[-11   7  30  15   3 -35   9  21   6   1 -36   5  11  -5 -25  -1 -11   1
  38   3  -3   2   0  -2  -4  12   2  15]
Zs RH
[-11   0 -14  -7   5 -11  13  25  10   9 -67 -11   3  11   9  15  -4   0
  10  -5   1  -4  14  -7  -9   7 -11  30]
Sz NQ
[ -2   9  16  10  23   4   1  10   5   1 -60   9  -1 -20 -32  10   1  -2
  18  -7  -3  -7   2  -1  18  37  -1   6]
Zs Hb
[  5  18  16   1  20   9   5   0   1  -3 -38 -10  -2  -6 -31   6  19   3
  14  -2   7  -3  15  16  -2   8   0  10]
Zs Hb
[ -5  11  24   1  13   5   0  21   3  14 -41  19  -8  -3 -28  15  -5   7
  15   5 -12 -11 -21  -5  17   6   1  -1]
Zs Hb
[  3   5  27  28  -3  -5   0  11   2   5 -30  -6  14 -15 -24   3  -4  -4
  27  -8  -4   1  -1  -1  17   9   8  15]
Zs RH
[  6   1  -2  -2  13 -12   2   3  -8  -8 -21   0   9   3  -3  20  -3  -8
  15   9   0  -1  16  -2  -8  13   1  17]
Sz PZ
[ -7  -4  -6 -15 -13  -7   4  -7   0  10 -25   3  -9   1  14 -12  -4  -9
   5  -5  26 -13  -4  14  -8  -1   0  -8]
Zn CF
[ -1 -12 -18   3 -26 -12  -2  10   3   8 -33  -8   2  10  14  -8 -20  10
  24   3  -6  -5   4  -6 -11   5   6  12]
Zn TJ
[-10   6 -21  -3   4  -2  12  17   7  12 -63 -13  -2  12  -1   6   8  11
  17 -11   8   6  16 -10  -9   2   5   3]
Sz Ll
[ 10  -2   8   6 -33 -12 -13  -7   8   8   6   8  12   3  34 -19 -12  13
  35   2   8  -8  -3  -4  -8   6   1   9]
Zn ZT
[ -7  -5  -6 -21  19  17  26  17   4   9 -63   0 -14   4 -17   4  -5  11
   6   1  -4 -12   8   2   2   8  -7   8]
Sz PZ
[ -4  12 -20  -5  18   5  16   9  17  -7 -62 -12   6  10  -2   7   9   0
  -4  -9   6  -1  25 -10  -1   3   3   8]
Sz Ll
[  0 -14 -56  -4  30   1 -12  -1  -4   0 -21  -6  -1  -6   7  -5  25  12
 -27  11  -5   3  10  -1   4   0  16  -2]
LT MT
[ -5  -9  12   5   3   3   8   5   7   7 -49  -9  -1   7 -18  -3 -17   6
  28   5   3  -2   5  19  -5   2  -1  24]
Zs SB
[  3  12  13  17 -10   3   3   3   9   4 -39   2  11 -11 -20  20   5   9
  15  -4  -2   0  -5  -2  11   6  -4   6]
Zs RH
[ 14  10 -37   6  35   5  -2   5 -11  -8   3  -9   3   4  28   1  28  -5
  -8  -1 -12  12  11   0  -5 -10   2  -3]
LT MG
[ -9 -12 -10 -21 -27 -11  10   8  -1  14 -10  -3  -3   7  27  -8  -9  -6
   0   9 -13   1   2  -1  -5   0  11  17]
Zn TJ
[  1   5 -17   1   9  -3  10  12   2   2 -30 -14   7  11   1   8 -11  -3
  -4  -4  -1  -5  16  -4   1  11   6  25]
Sz Ll
[ 67  13 -31  74 -55 -47  -9  23 -14  -8 102 -18  93 -25  95  10  -6 -26
 101  15  -9 -21  28 -21  -5   3  50  41]
Zn CF
[-13   4 -27   2  16   3  10  18  10   6 -52 -12   8  12   8  10  -2  -3
  -1  -4  -3  -1  28  -5  -4   1  -2  13]
Sz NQ
[ 10  -5 -14  10  -4 -10   8  16   4   7 -22 -10  13  -6   6  -4  -3   2
  16   8   0   0  16  -7  -1   1   1  15]
Sz PZ
[ 27  13 -25  31   7   9  -3  23   1  -4 -18   6  38 -13  -3  13  -7  -2
  35   9 -16  -7  19  -7  -1   9   5  21]
Sz Ll
[ -2   6   0   3 -36  -9  -3   3  -1   8  18  -4   6 -13  32  -6 -10   5
   2   6  -9   1  -1  -8   7 -33   8  13]
Zn CF
[ 13  11 -57  -5  25 -16   4 -13   1   4  29  -7  11   3  29 -10  18  -6
 -41  -3 -11  -4  61  20  12   3  17  -6]
LT MG
[ 27  20 -37   9  24 -12 -17  -8 -12 -16  57 -18  26  -9  45  14  30 -22
   4  -1   5  12  32  -2   7   5  13   6]
LT JQ
[-13   6   2 -27  18   8  11  12   2  12 -70  -6 -16  18 -21   5  -2   7
 -15   4   0   2  10   5   3   6 -15  11]
Sz Ll
[-10   5 -34  -9  15  -6   0  -2   7  -9  -4  -8   1  12  30   7  16 -16
 -26 -24  -2  10  20   1   6  -3  25  -2]
LT MT
[ 18  11 -50 -11  29  11  -2 -19  -6 -21  12  -6   5 -16  13  -6  21  -1
 -21   4   0  -7  25  -1   5   2   3  13]
LT JQ
[ -9 -11 -12 -15  17  -2  35  17  -2  11 -58 -17   6   9  16  11  -4   0
   8   2   0   7  28   0  -8   4  -4  13]
Sz NQ
[ -5 -11  22 -16 -36 -11   0  15 -13  23 -28  -3  -3   0  23 -50 -28 -16
  34   3   8  -7  -2 -13 -16   4 -17  11]
Zn ZT
[  7  11  15  16   6  21  -6  11   3  14 -35  -4  17 -10 -11  25  -9  19
  21  -7  -4  -6   1  -9  -3  12   9  20]
Zs Hb
[  5   7 -43 -15  46  -1   6 -10  -5  -1  -6  -7   5   0  10  -1  18  -2
 -30 -11   2   4  22  -1  10   3  18 -16]
LT JQ
[  7 -20 -11   3 -35 -17  -2  10   7  15  21   1  31   2  43  -6 -25   1
   5   9  -4  -2  11  -4  -4  -4   7  18]
Zn CF
[ -5   5  -4  19  10   5  -5  14   7  20 -48  -4   1   9 -24   9  -3  -3
  21  -9  15  -3  -2 -15  -4  14   4  10]
Zs SB
[ 15  12 -29  -3  32   7   8  -2   3  -4 -10  19  10   4   7   5  30 -10
 -25 -13  12   3  19  -5 -17  -5   1  -4]
LT MT
[ 10   3   4  -8  13  -3   9  22   5  21 -65  -6  10  29  -4   4   0   3
  31 -15   5   4   3   5   4  13  -2  11]
Sz NQ
[ -9   1  -2   6  10  -2   9  10   5   5 -50 -10   9 -12 -71   7 -13   2
  16  -8 -31  -4  12   0 -11  -1   0  12]
Zs Hb
[ -4   3  15   9  16   4  21  15   5   2 -67   9   5   4 -38  25 -20  -4
  17   4   4  -1   5  -7  -7  17   4  13]
Zs SB
[ -9  -1   1  14  -3  -4 -11   6   2   1 -14 -16  -1   8  20   6  -7  -2
  21  -2   5   0   4   0 -12  -3  -7  11]
Sz PZ
[  8  -2 -14   3 -30 -17  -6   2  -3   4  29  -2  19  -1  29  -1  -2  14
  20   5  -4 -15   7  -3  13  -1   6   3]
Zn CF
[ 20   7 -39 -11  15 -11 -12   0  -2  -7  34 -13  18  -1  31   1  26   9
 -15  10   3  -7  12 -45   3 -36  15   8]
LT MG

[ -9  26  18  -4  -8  -2 -17  -3  15  11  11  -6  -7  16  -3   4  -4   8
 -22   8 -28  -3  -6  10  -4   5 -12  -3]
FT A
[ -1  -7  -9   5  -9  14 -28   0   7  16   6  -4 -10  22  -4   6   2   1
   2 -13 -32  -4  11   6  -6  13   1   0]
MZ C
[ 10  -9   4   1  -7  21 -23 -11  11  18   2  10  -7  26  -1   0   2   3
  -4 -10 -18  -9   3  11   5  10  -1   3]
MZ C
[  2   5  12  -2 -13  21 -20  -2  12  14   4   2  -6  21  -2   1   6   3
   6 -15  -9  -9  10  -8 -14   7  -6  -1]
MZ C
[ -6  19 -15   0  -9  11 -13  -4  15  15   8   0 -13  12  -3  -1   5  13
 -16 -22 -16 -15  12  11   0  10   4   1]
MZ C
[ -4   6  24   9 -11  -4 -13  -3   3  11  15  -5 -10   6   4   7  -6  -2
 -22  23 -46 -17  -3  11   3   6   0 -14]
FT J
[ -6  41  58   2 -16  -1 -21   2  15  21  23   1 -16  10  -1   3  -3   3
 -18  22 -59  -6 -23  16 -21  15 -17   0]
FT A
[ -6  19  11  -4  -8  26 -10   4   7  13  13   0 -10   9   3   3   1   9
  -5 -25  -8  -5  19   2 -10   9  -3  16]
MZ C
[ -4  38  29   6 -18  18 -13  -4  11  19  15   6 -17  14  -2  -9   3  18
  -4  -7 -38 -12  15  12   2  15  14  -1]
MZ D
[-12  26  47   1  -3   4 -21   1   9  17  13  -9  -5  16  -5  -2  -1  -2
 -13  24 -28  -3 -19  13  -6   4 -21  -3]
FT A
[ 14  16  35  -2  -7  19 -45   1  10  21  13   5  17  -1   0   1   6  -5
 -24  12 -19  -1   2   6  10   9 -24   1]
FT A
[ -7  19 -21   3   7   2 -26   0  10  25  12   4 -15  -2 -18   2  -4   1
 -24  18 -39  -7 -10   7  17  16  -7  -6]
FT A
[ -2  17 -33   7 -11  19 -16   5   5  14  10   7  -7  14  -1   0  11   6
   6 -10  -6  -2   5   6  -1   7  15  -3]
MZ D
[  7  21   9   3   4  19 -25   2   8  16   7  -2  -4   7   9  -1   1  15
   4 -23 -11  -4  10   2  -7  12  -5   6]
MZ D
[-10   9  21  -4   3   1 -37   0  13  23  15 -10  -8   6 -12  -1   1   2
 -31  28 -40  -2 -14  16   8  14  -3  -5]
FT A
[-10  -4  16  -2   3   0  -4 -11   3   6   4  -2  -3   0   0   2  -8   3
 -21  13 -25  -5  -2   4  15   2 -12 -11]
FT J
[  2   7 -14   7  -9   2  -9   8   7  14   6  -8 -18  17 -11  -2  -6  10
 -26   0 -34  -6  -2  11 -19   9  -5  11]
FT A
[  2   3 -33  -4  -5  27 -36   0  15  19  20   2   5  20 -10  12  10   4
  -2 -30  -7 -14   6   1 -12  12 -14   5]
MZ C
[-12  36  78   3  -8   9 -41   0  11  23  16  -4  -7   3   1  -6   3  -7
 -34  45 -26  -3  -8  24  11   6 -18 -10]
FT A
[ -3   2  15   0  -1  16 -29  -2   5  11   3   0 -10  25   4  -2  12   3
  -6 -11  -9  -5   7   5  -9  11  -7   4]
MZ C
[ -3  11  16  -9  -5  -2 -34   2  10  18   7  -7  -7   1 -11   1   2  -2
 -33  24 -29   1 -11  10   0  15  -5   4]
FT A
[  7   0  -9   0  -4  24 -22  -7  22  11  -9  -3 -11   4 -13   0  13   3
  -2 -23 -22  -8  22  -4  -9  22  14   2]
MZ C
[-11  19 -11  -1  -6  17  -8   0  17   6   1  -1 -14  23  -6  -3   0   6
 -10 -18 -25  -8   4   3  -5   9   1  -4]
MZ D
[  1  31  12   3  -8  23 -17   4  13  18   9   1 -12  11 -13  -3   5   2
 -10 -11  -5 -16  32   6   2  15 -10  -2]
MZ D
[-11  20  32   6  -5  19 -19  -7   7  12   8  -5  -8   6  -7  -1   3   5
 -12  -4 -21 -10  14   8   0  16  -6   7]
MZ C
[ -1  29  17   6  -4  -3 -12  -1  17  17  11   0 -11  11 -11   0   3   8
 -13  29 -48 -13  -8   3  -5  10  -3   4]
FT A
[  0  31 -10   6 -18   7  -1  -2  -1   5  14   3  -9  13  -9  10  -3  21
 -16 -17 -14  -7   9   8  -2  11   9  -1]
MZ D
[-10  17   6   1  -4  -4 -19   6  15  15   6   7  -4   4 -17  -6  -4   6
 -12  38 -17 -11 -12   2  -7   6 -15  -1]
FT A
[  3  -3  19   4   1  22 -19   3  17   1 -20   5   2  18 -10   5  12  -4
  14 -26  33 -11   2 -14 -14   5 -33   8]
MZ C
[  3 -50   3 -10  15  40 -46   0  13 -30 -12  -3  16  -8  -5  -1  19 -10
  -9 -35  78 -22  32 -18   6   0 -46   1]
MZ C
[ -3  -2   5   3  -6  12   0  -1  10   5  -5   2  -4   2  -6  -4   4   0
   8 -11  -1  -4   3  -3  -7   6   1   4]
MZ C
[  6   9  23   0 -14  25 -41  -7  15  18  10  -3 -12  13 -10   1   3  -1
   0 -22 -29  -9   9  10 -15  13  -7   3]
MZ C
[ -4  16 -12  -1  -5  10 -19  -1  18  10   9   1 -15  26  -1   6   5  18
   0 -21 -33 -11  -5  14  -6   9   5  -6]
MZ C
[ -9  -2  23  -4  -2  -6 -24   0  12  22   8  -4  -4  -1 -11   2   0  -5
 -18  27 -15 -12  -6  -3   7   0 -25  -6]
FT J
[  1  18 -49   3  -8  20 -15  -2   9  18  14   4  -9  13  -2  -2   8  16
  14 -33 -39   1  11   6 -13  10   6   4]
MZ D
[-12  13  35  -2  -7  11   2  -2   5   1   3  -8  -2  -1   3   0  -3   1
 -21  12 -34   4  -7  -2  11  -1   2 -15]
FT J
[-21  13  29   3 -19  15 -21   0   2  18  13  -1  -9  -2  -6   8  -5  -3
 -40  47 -40 -10 -12  11  15  12 -13 -17]
FT J
[ -7  24  13   4 -20  18 -12   0   6  17   6   8  -9  19  -4   4  -6  21
  -9  -2 -15   0   5   7   4   2  -4  -6]
MZ D
[ -4   0 -33  -3   1   1  19   2  15 -14  -1   1  11   0 -15   2 -14   3
  -5 -23 -55   5  -9  -4 -18  16  14   2]
FT J
[ -1  42  14   1   2  19 -24  -2   8  15  15  -5  -6   9  -1  -1   6   6
   2  -6   4 -22  18   2   8   5 -11   2]
MZ D
[ -3  17  34   4 -10   8 -21 -14  13  16   8  -5  -9  13  -5   0  -3   2
 -19  18 -28 -11  -7   6  -8  11 -18  -7]
FT A
[ -5  13  24   0  -5   5 -25   6   8  10   4   1  -1  -1 -14  14   3  -2
 -27  12  -3   0  -4   3 -14   6 -24   0]
FT A
[  6   1 -23   4  -2  16 -18  -1  12  11  -1   1 -10  10  -7  -4  -1   8
   7 -23  -9 -11   3  -1  -5   4   0  -5]
MZ D
[-15  17  34  -5  -2  -3 -21  -5  10  14  14  -8  -3  41 -11  -4   4  10
 -36  38 -46 -10  -9  19   5  11 -18  -9]
FT J
[ -6  19  47   3 -10   6 -22   0   5  17   9  -2 -14   9   1  -2   2  -2
 -35  27 -45  -5  -5  14   3  19  -4   7]
FT A
[ -2   2  53   9  -8  -5 -21  -6   6  12   1  -4 -10  15  -8   6  -4  -1
 -24  10 -39 -11 -10  11  -2  14   4  -1]
FT A

[  4 -14   5   1   6  19  16  -3  -1 -21 -10 -35   4  17   5  -5  -1  -8
   3  40  -3   4  -5  16  -7 -17 -10  -7]
[89] R
[ -5   4  -4   7  -3   2   4   5  20 -10  -5 -28   9  -7  -3 -19  -1   0
  -2  14  -5   5   3  -1   3  -8  -4 -13]
[89] S
[  4  -2 -19  -3   4   9  -6   4  57 -16   5 -39  23 -29  -7 -11   7  -8
  -5 -10  -3   9  15   8   2 -14  -9 -59]
[89] S
[  9   3 -13 -11 -11  -5  -7   8   1  -3  -7 -15 -12   8  18 -15   1   6
  -4 -27  -1   5   0  -6  -4  13   4  14]
[80] E
[ -2  -3  -6 -11  -2  16   6 -20  46  -8  -2 -13  19 -25   2 -17   2   4
   0  29   2  17   4  10  -6 -14  -4 -29]
[89] R
[ 27  -6   6   5 -10 -20  -8  25 -49 -27 -13 -35   4   2  10 -65   8 -12
  -8 -56 -17  10  38 -16  10   0   7  26]
[80] E
[  0   7 -31  -6   0  -9 -13 -17  26  -6  -4 -14  -3  -7  17   5   5 -29
  -1 -90  -9  -7  11   8   3   5  -3 -61]
[80] P
[ 39  -8   8  -9  -9  -7  13  37 -33 -11   0 -17   0  33   4  -8   1  19
   9   0   0  -3   8  -6  -3   6   6  29]
[80] H
